Here is a tiny trained network, its code and every weight. The questions are about switching its units off for an input and a class, where a switched-off unit gives its printed mean instead of its output.

import numpy as np


def w(rows, s, z=0):
    codes = np.array(rows[::2]) - 128.0
    scale = np.full(codes.shape[1], s)
    scale[-1] = z or s
    return codes * scale


def norm(h):
    return h / np.sqrt((h * h).mean(-1, keepdims=True) + 1e-5)


def f(y):
    return np.maximum(y, 0)


def log_softmax(a):
    a = a - a.max(-1, keepdims=True)
    return a - np.log(np.exp(a).sum(-1, keepdims=True))


def net(x, mask):
    res = np.array(x, float).reshape(1, 8) / 4 @ E
    u = 0
    for l in range(2):
        y = f(norm(res) @ A[l][:, :-1].T + A[l][:, -1])
        res = res + np.where(mask[u : u + 5], y, B[l][:, -1]) @ B[l][:, :-1]
        u += 5
    return log_softmax(norm(res)[-1] @ U[:, :-1].T + U[:, -1])


A, B = {}, {}
E = w([
[183,48,110,230,195],'x0',
[99,170,33,120,250],'x1',
[35,2,49,92,69],'x2',
[133,129,130,127,129],'x3',
[130,126,125,129,128],'x4',
[127,129,126,129,124],'x5',
[131,125,134,125,131],'x6',
[126,129,123,132,126],'x7',
],0.0032)
A[0] = w([
[153,64,128,178,86,3],'L0N1',
[248,163,238,211,196,62],'L0N2',
[179,255,167,64,75,58],'L0N3',
[179,59,109,201,167,166],'L0N4',
[120,220,103,145,226,78],'L0N5',
],0.0039,0.0028)
B[0] = w([
[191,69,185,113,99,145],'L0N1',
[140,229,33,158,2,253],'L0N2',
[60,83,205,197,222,202],'L0N3',
[131,52,163,191,160,229],'L0N4',
[194,90,164,30,139,203],'L0N5',
],0.0045,0.0034)
A[1] = w([
[182,255,134,111,142,75],'L1N1',
[244,153,143,197,169,50],'L1N2',
[151,69,73,115,67,39],'L1N3',
[123,137,51,91,138,130],'L1N4',
[152,179,215,187,104,4],'L1N5',
],0.006,0.0021)
B[1] = w([
[112,3,198,108,178,254],'L1N1',
[162,180,55,42,80,250],'L1N2',
[186,150,187,103,151,179],'L1N3',
[106,201,120,148,91,171],'L1N4',
[54,185,101,225,148,216],'L1N5',
],0.0068,0.0036)
U = w([
[70,215,232,227,121,171],'0',
[67,100,189,48,6,21],'1',
[103,153,208,45,240,190],'2',
[40,204,24,41,111,104],'3',
[207,211,99,232,26,146],'4',
[182,5,172,182,85,186],'5',
[235,188,31,88,183,189],'6',
[87,46,36,184,216,2],'7',
],0.012,0.00092)

Each question gives the input, the list of numbers given to net, and the class t.
The units are the neurons (one row each of A and B). Each row of codes is followed by its name. A weight is (code - 128) times the scale printed after its matrix; where a second scale follows, it is the last column's (A, B and U).
mask holds one flag per neuron, layer by layer. A switched-off neuron (its flag False) gives its mean, the last column of its row in B, instead of its output. The means were averaged over made-up inputs and are rounded, as every weight is.
A unit's drop is (log p(t) with every unit on - log p(t) with that unit switched off) / (log p(t) with every unit on - log p(t) with every unit switched off).
The circuit of an input: a set's keep is (log p(t) with only the set's units on - log p(t) with every unit switched off) / (log p(t) with every unit on - log p(t) with every unit switched off). Starting from all 10 units, units are removed one at a time, each time the one whose removal leaves the highest keep (on an exact tie, the one counted first), for as long as the keep stays at least 0.8.
circuit, biggest first: the units of the circuit, biggest drop first
most important unit: the unit with the biggest drop
k most important neurons: the k neurons with the biggest drops, biggest first
k most important neurons of layer l: the k neurons of layer l with the biggest drops, biggest first
drop when u is switched off: that unit's drop, to one decimal
input [-6,0,-2,2,-8,-4,-8,-7], class 0: most important unit : L0N3
input [-8,7,0,-3,4,-8,7,-7], class 2: circuit, biggest first : (L1N2, L0N2)
input [6,4,0,7,-7,-7,-1,7], class 6: circuit, biggest first : (L1N2, L1N1)
input [-4,2,-8,2,3,5,7,2], class 2: 2 most important neurons of layer 0 : (L0N5, L0N4)
input [-8,-8,-3,2,5,8,-5,-5], class 0: 2 most important neurons : (L0N3, L1N5)
input [-6,-8,0,-3,2,-2,3,0], class 0: 3 most important neurons of layer 1 : (L1N2, L1N5, L1N1)
input [-3,8,-2,-1,5,4,-3,8], class 2: circuit, biggest first : (L1N1, L0N5)
input [0,2,0,-5,-2,8,3,3], class 2: 2 most important neurons of layer 1 : (L1N2, L1N5)
input [5,3,0,2,7,-7,-6,-6], class 6: 2 most important neurons : (L1N2, L1N1)
input [-1,4,0,6,6,-5,1,7], class 2: circuit, biggest first : (L1N2, L0N5)
input [1,-1,-4,-5,-1,-6,-1,-5], class 4: 2 most important neurons : (L0N2, L1N2)
input [6,4,0,-1,-6,7,-1,-2], class 6: 2 most important neurons of layer 0 : (L0N3, L0N5)
input [2,5,0,4,2,2,5,7], class 6: 2 most important neurons : (L1N1, L0N3)
input [-6,5,-7,-1,4,2,-8,3], class 2: circuit, biggest first : (L1N1)
input [-8,6,0,8,-8,-5,-3,1], class 2: 2 most important neurons : (L1N2, L0N2)
input [8,-6,-1,-4,1,8,-8,-6], class 4: 3 most important neurons : (L1N1, L0N2, L1N2)
input [-5,0,0,-4,2,3,6,-2], class 0: 2 most important neurons of layer 0 : (L0N3, L0N5)
input [-6,6,-7,2,-2,8,1,0], class 2: drop when L1N1 is switched off : 0.2
input [6,4,-3,-1,-2,-3,2,5], class 6: drop when L1N2 is switched off : 0.2
input [6,3,-2,-1,-1,1,7,0], class 6: circuit, biggest first : (L1N2)
input [7,1,-2,8,-8,-1,5,5], class 6: drop when L1N2 is switched off : 0.8
